Below is a small trained network, with its code and all its weights. Each question gives an input and a class and asks what happens when units are switched off, that is, made to give their printed mean instead of their output.

import numpy as np


def w(rows, s, z=0):
    codes = np.array(rows[::2]) - 128.0
    scale = np.full(codes.shape[1], s)
    scale[-1] = z or s
    return codes * scale


def f(y):
    return y / 2 * (1 + np.tanh(0.7978845608 * (y + 0.044715 * y**3)))


def log_softmax(a):
    a = a - a.max(-1, keepdims=True)
    return a - np.log(np.exp(a).sum(-1, keepdims=True))


def net(x, mask):
    res = np.array(x, float).reshape(1, 4) / 4 @ E
    y = f(res @ A[0][:, :-1].T + A[0][:, -1])
    res = res + np.where(mask, y, B[0][:, -1]) @ B[0][:, :-1]
    return log_softmax(res[-1] @ U[:, :-1].T + U[:, -1])


A, B = {}, {}
E = w([
[186,164,225,79,250,113],'x0',
[128,27,155,22,81,187],'x1',
[246,121,71,182,165,255],'x2',
[158,72,245,247,105,137],'x3',
],0.0079)
A[0] = w([
[80,105,37,185,54,128,136],'N0',
[115,76,80,142,21,146,136],'N1',
[79,121,154,130,106,60,127],'N2',
[126,140,94,168,108,101,80],'N3',
[172,164,175,94,195,108,78],'N4',
[154,124,178,185,66,129,79],'N5',
[192,130,105,146,150,150,63],'N6',
[152,52,139,76,73,143,95],'N7',
[82,126,125,133,82,184,20],'N8',
[228,114,105,133,108,217,25],'N9',
[87,76,173,76,102,134,137],'N10',
[130,188,83,218,171,116,78],'N11',
[129,143,173,95,219,132,167],'N12',
[145,185,103,181,140,71,88],'N13',
[163,124,201,85,211,111,137],'N14',
[127,164,78,84,146,161,79],'N15',
[80,103,254,183,129,151,13],'N16',
[126,129,216,174,135,150,3],'N17',
[84,107,126,168,34,127,208],'N18',
[118,114,161,94,76,52,181],'N19',
[244,108,92,146,177,208,72],'N20',
[119,121,196,155,126,165,62],'N21',
[135,154,174,82,80,237,21],'N22',
[182,103,187,154,109,84,57],'N23',
[134,139,96,181,187,222,45],'N24',
[87,134,134,127,139,77,9],'N25',
[128,210,75,192,37,114,132],'N26',
[163,142,96,166,144,159,70],'N27',
[79,196,99,218,196,107,93],'N28',
[135,153,122,196,143,86,27],'N29',
[86,71,169,220,118,167,46],'N30',
[159,93,164,167,119,110,59],'N31',
[20,119,144,103,128,73,134],'N32',
[94,159,217,84,77,70,111],'N33',
[124,216,66,79,155,116,65],'N34',
[93,140,167,123,97,76,158],'N35',
[125,107,170,176,133,194,112],'N36',
[44,113,167,107,205,89,18],'N37',
[127,189,72,19,135,127,48],'N38',
[89,85,156,92,118,185,77],'N39',
[157,183,53,90,126,163,128],'N40',
[144,96,167,49,68,189,103],'N41',
[123,94,181,191,141,156,57],'N42',
[51,166,121,190,167,54,141],'N43',
[173,125,174,121,188,133,108],'N44',
[118,72,164,81,71,181,87],'N45',
],0.0098,0.0011)
B[0] = w([
[32,209,161,199,233,228,222],'N0',
[79,223,162,174,213,195,210],'N1',
[190,164,91,202,70,143,197],'N2',
[156,142,181,147,174,157,154],'N3',
[81,195,135,167,206,183,206],'N4',
[37,60,142,97,108,115,190],'N5',
[132,122,108,164,106,127,178],'N6',
[188,122,206,43,179,98,187],'N7',
[122,156,142,152,166,120,151],'N8',
[186,117,64,242,110,114,226],'N9',
[218,144,165,132,127,135,192],'N10',
[202,140,204,32,110,109,212],'N11',
[3,212,115,185,231,209,207],'N12',
[178,126,224,58,141,80,186],'N13',
[76,192,176,215,174,204,227],'N14',
[71,65,70,120,92,72,173],'N15',
[71,96,85,71,116,74,226],'N16',
[86,93,138,101,125,107,192],'N17',
[97,158,101,141,141,171,204],'N18',
[170,180,60,160,110,125,200],'N19',
[167,156,82,222,89,131,254],'N20',
[71,81,120,64,89,160,170],'N21',
[200,127,141,122,149,89,169],'N22',
[76,64,93,126,130,134,180],'N23',
[162,158,92,185,78,111,208],'N24',
[166,109,109,161,94,123,162],'N25',
[131,152,186,65,201,179,206],'N26',
[176,128,82,149,114,84,175],'N27',
[182,95,212,45,153,72,214],'N28',
[152,79,200,60,137,77,175],'N29',
[57,83,117,116,107,117,206],'N30',
[71,75,86,99,137,104,169],'N31',
[168,135,76,189,104,132,218],'N32',
[207,155,32,242,66,136,225],'N33',
[58,39,141,59,96,96,199],'N34',
[161,149,102,206,87,137,189],'N35',
[120,100,74,124,74,103,180],'N36',
[124,145,66,190,111,145,193],'N37',
[37,30,138,49,59,105,215],'N38',
[194,99,192,76,176,108,167],'N39',
[90,90,89,122,71,71,193],'N40',
[198,128,227,50,170,88,197],'N41',
[90,48,118,111,91,106,189],'N42',
[199,180,162,112,110,82,211],'N43',
[98,165,130,141,123,151,192],'N44',
[174,118,194,64,165,95,190],'N45',
],0.0059,0.0094)
U = w([
[61,197,133,148,239,227,255],'0',
[248,143,31,176,33,122,95],'1',
[253,116,215,50,162,84,90],'2',
[8,29,78,80,48,89,55],'3',
],0.011,0.00089)

Each question gives the input, the list of numbers given to net, and the class t.
The units are the neurons (one row each of A and B). Each row of codes is followed by its name. A weight is (code - 128) times the scale printed after its matrix; where a second scale follows, it is the last column's (A, B and U).
mask holds one flag per neuron, in row order. A switched-off neuron (its flag False) gives its mean, the last column of its row in B, instead of its output. The means were averaged over made-up inputs and are rounded, as every weight is.
A unit's drop is (log p(t) with every unit on - log p(t) with that unit switched off) / (log p(t) with every unit on - log p(t) with every unit switched off).
The circuit of an input: a set's keep is (log p(t) with only the set's units on - log p(t) with every unit switched off) / (log p(t) with every unit on - log p(t) with every unit switched off). Starting from the 12 units with the biggest drops (on a tie, the unit counted first), units are removed one at a time, each time the one whose removal leaves the highest keep (on an exact tie, the one counted first), for as long as the keep stays at least 0.8.
units of the circuit, in order: the units of the circuit, biggest drop first
top k neurons: the k neurons with the biggest drops, biggest first
drop of u: that unit's drop, to one decimal
input [4,4,5,4], class 1: units of the circuit, in order	N20
input [-7,-4,-1,7], class 0: top 4 neurons	N0, N1, N26, N38
input [-8,-6,-6,-8], class 0: top 3 neurons	N0, N26, N1
input [8,-2,-2,8], class 0: top 3 neurons	N14, N12, N4
input [2,-7,2,7], class 2: top 2 neurons	N11, N28
input [-4,2,4,-2], class 0: top 3 neurons	N0, N1, N33
input [7,0,3,7], class 0: top 2 neurons	N14, N12
input [6,-7,2,-1], class 2: top 2 neurons	N28, N11
input [8,8,-2,8], class 0: top 3 neurons	N14, N12, N4
input [-7,7,0,2], class 0: top 2 neurons	N1, N0
input [-6,7,6,1], class 2: top 2 neurons	N41, N7
input [-5,-7,-6,5], class 2: top 2 neurons	N28, N26
input [-6,-5,5,-7], class 3: top 2 neurons	N40, N34
input [6,-3,-7,3], class 1: units of the circuit, in order	N33
input [-8,7,0,5], class 0: top 2 neurons	N1, N0
input [-2,-5,0,-5], class 2: drop of N28	0.1
input [6,0,7,-3], class 1: drop of N24	0.4
input [-1,-6,-1,7], class 3: drop of N30	0.3
